Below is a small trained network, with its code and all its weights. Each question gives an input and a target symbol and asks what happens when units are switched off, that is, made to give their printed mean instead of their output.

import numpy as np


def w(rows, s, z=0):
    codes = np.array(rows[::2]) - 128.0
    scale = np.full(codes.shape[1], s)
    scale[-1] = z or s
    return codes * scale


def f(y):
    return y / 2 * (1 + np.tanh(0.7978845608 * (y + 0.044715 * y**3)))


def softmax(a):
    e = np.exp(a - a.max(-1, keepdims=True))
    return e / e.sum(-1, keepdims=True)


def log_softmax(a):
    a = a - a.max(-1, keepdims=True)
    return a - np.log(np.exp(a).sum(-1, keepdims=True))


def net(x, mask):
    ids = ['ΔΠβζημτφ'.index(c) for c in x.split()]
    T = len(ids)
    res = E[ids] + P[:T]
    r = res
    for j in range(2):
        rows = slice(2 * j, 2 * j + 2)
        q, k, v = (r @ M[0][rows].T for M in (Q, K, V))
        z = softmax(np.where(np.tri(T) > 0, q @ k.T / 2**0.5, -1e9)) @ v
        o = O[0][rows]
        res = res + np.where(mask[j], z, o[:, -1]) @ o[:, :-1]
    y = f(res @ A[0][:, :-1].T + A[0][:, -1])
    res = res + np.where(mask[2:10], y, B[0][:, -1]) @ B[0][:, :-1]
    return log_softmax(res[-1] @ U[:, :-1].T + U[:, -1])


Q, K, V, O, A, B = {}, {}, {}, {}, {}, {}
E = w([
[218,150,90,111,144,92,195,85],'Δ',
[82,151,182,193,102,36,140,200],'Π',
[7,142,93,130,115,152,153,74],'β',
[84,169,123,75,184,147,124,99],'ζ',
[137,81,147,203,181,201,145,145],'η',
[69,84,79,93,173,116,148,54],'μ',
[108,202,211,30,93,104,154,76],'τ',
[96,183,203,197,142,61,144,202],'φ',
],0.017)
P = w([
[150,116,217,254,63,34,78,110],'0',
[87,147,152,143,65,103,160,174],'1',
[85,147,155,107,82,111,146,203],'2',
[81,153,144,95,66,133,189,180],'3',
[84,143,138,81,71,146,197,195],'4',
[89,155,134,72,76,146,190,194],'5',
[96,164,124,85,87,153,177,186],'6',
],0.0087)
Q[0] = w([
[101,136,182,164,110,95,139,178],'h1',
[164,134,132,214,117,4,62,151],'h1',
[83,117,121,171,162,91,124,207],'h2',
[144,58,55,112,188,197,176,21],'h2',
],0.011)
K[0] = w([
[157,60,126,158,178,116,112,103],'h1',
[164,101,173,236,126,8,118,131],'h1',
[178,121,148,223,200,154,56,88],'h2',
[148,146,112,91,154,164,192,202],'h2',
],0.012)
V[0] = w([
[120,236,172,142,111,214,114,155],'h1',
[118,95,204,175,246,80,97,54],'h1',
[121,128,225,133,1,39,224,222],'h2',
[230,144,205,150,243,186,105,161],'h2',
],0.008)
O[0] = w([
[107,149,174,108,51,198,114,151,129],'h1',
[110,16,198,143,79,138,159,66,150],'h1',
[94,92,2,73,92,140,154,157,243],'h2',
[111,108,253,105,238,168,253,69,89],'h2',
],0.0096,0.011)
A[0] = w([
[230,154,175,15,117,83,35,61,1],'n1',
[61,134,100,69,101,165,181,21,187],'n2',
[137,104,72,34,70,169,71,61,10],'n3',
[116,249,127,77,180,51,157,91,116],'n4',
[28,88,204,161,76,172,81,172,74],'n5',
[194,17,65,100,154,191,173,31,97],'n6',
[201,67,141,254,141,158,146,214,70],'n7',
[202,90,215,111,147,174,203,112,52],'n8',
],0.0089,0.0062)
B[0] = w([
[121,109,128,156,53,134,25,248,127],'n1',
[194,101,134,118,152,118,85,160,248],'n2',
[90,134,188,223,163,126,111,151,207],'n3',
[110,65,113,174,106,190,150,100,143],'n4',
[164,185,159,129,182,203,168,99,178],'n5',
[109,185,105,185,93,145,162,108,177],'n6',
[133,63,160,140,14,116,156,151,156],'n7',
[128,129,90,87,128,69,82,88,164],'n8',
],0.013,0.014)
U = w([
[254,197,70,116,113,99,113,152,157],'Δ',
[42,137,128,144,179,111,170,158,92],'Π',
[40,186,92,70,127,132,125,118,246],'β',
[160,173,136,103,173,111,102,130,252],'ζ',
[131,44,112,149,122,233,143,129,83],'η',
[106,30,66,112,160,76,103,127,185],'μ',
[188,102,160,152,116,97,93,187,58],'τ',
[80,189,133,191,180,166,157,129,85],'φ',
],0.0097,0.005)

Each question gives the input, a string of symbols that net reads in full, and the target symbol t.
The units are the heads (2 rows each of Q, K, V and O) and the neurons (one row each of A and B). Each row of codes is followed by its name. A weight is (code - 128) times the scale printed after its matrix; where a second scale follows, it is the last column's (O, A, B and U).
mask holds one flag per unit, heads first, then neurons. A switched-off unit (its flag False) gives its mean, the last column of its rows in O or B, instead of its output. The means were averaged over made-up inputs and are rounded, as every weight is.
A unit's drop is (log p(t) with every unit on - log p(t) with that unit switched off) / (log p(t) with every unit on - log p(t) with every unit switched off).
The circuit of an input: a set's keep is (log p(t) with only the set's units on - log p(t) with every unit switched off) / (log p(t) with every unit on - log p(t) with every unit switched off). Starting from all 10 units, units are removed one at a time, each time the one whose removal leaves the highest keep (on an exact tie, the one counted first), for as long as the keep stays at least 0.8.
units of the circuit, in order: the units of the circuit, biggest drop first
top k neurons: the k neurons with the biggest drops, biggest first
which heads matter: for each layer, one digit per head in row order, 1 if its drop is at least 0.15 and else 0, layers parted by /
input Π Π ζ, target τ: units of the circuit, in order : (n3, n2, h2, h1)
input Δ μ μ μ τ, target τ: units of the circuit, in order : (h2, n3, n1)
input Δ Δ Δ η η β φ, target Π: top neuron : (n2)
input μ β μ β, target φ: top 3 neurons : (n3, n8, n2)
input τ φ Π, target β: which heads matter : 01
input Π μ φ φ μ, target φ: top 3 neurons : (n6, n3, n8)
input Δ Δ μ φ, target Π: units of the circuit, in order : (n2, h1)
input ζ β β φ, target φ: which heads matter : 01
input φ φ μ ζ Δ η τ, target τ: units of the circuit, in order : (n3, n2, h2)
input ζ η η τ Δ φ, target φ: units of the circuit, in order : (n2, h2)
input η τ φ τ φ η β, target μ: which heads matter : 01
input η τ β, target η: units of the circuit, in order : (h2, n4, h1, n2)
input Π β η Π, target μ: which heads matter : 01
input Π β Δ β μ Π, target μ: units of the circuit, in order : (h2)
input φ η η φ μ μ Π, target η: units of the circuit, in order : (h1, h2)
input τ η η β Δ φ, target β: units of the circuit, in order : (n2, n3)
input φ Δ η Π, target η: which heads matter : 11
input η μ η, target μ: top 3 neurons : (n8, n7, n3)
input β ζ Π η φ, target Δ: units of the circuit, in order : (h2, n3)
input ζ Π η μ η, target μ: top neuron : (n8)
input μ β η μ η μ, target η: units of the circuit, in order : (n4, h2, h1)
input μ Π φ μ β, target μ: which heads matter : 00
input ζ η η ζ, target η: units of the circuit, in order : (n4, h2, n3)
input β μ μ φ, target Δ: top 2 neurons : (n3, n5)
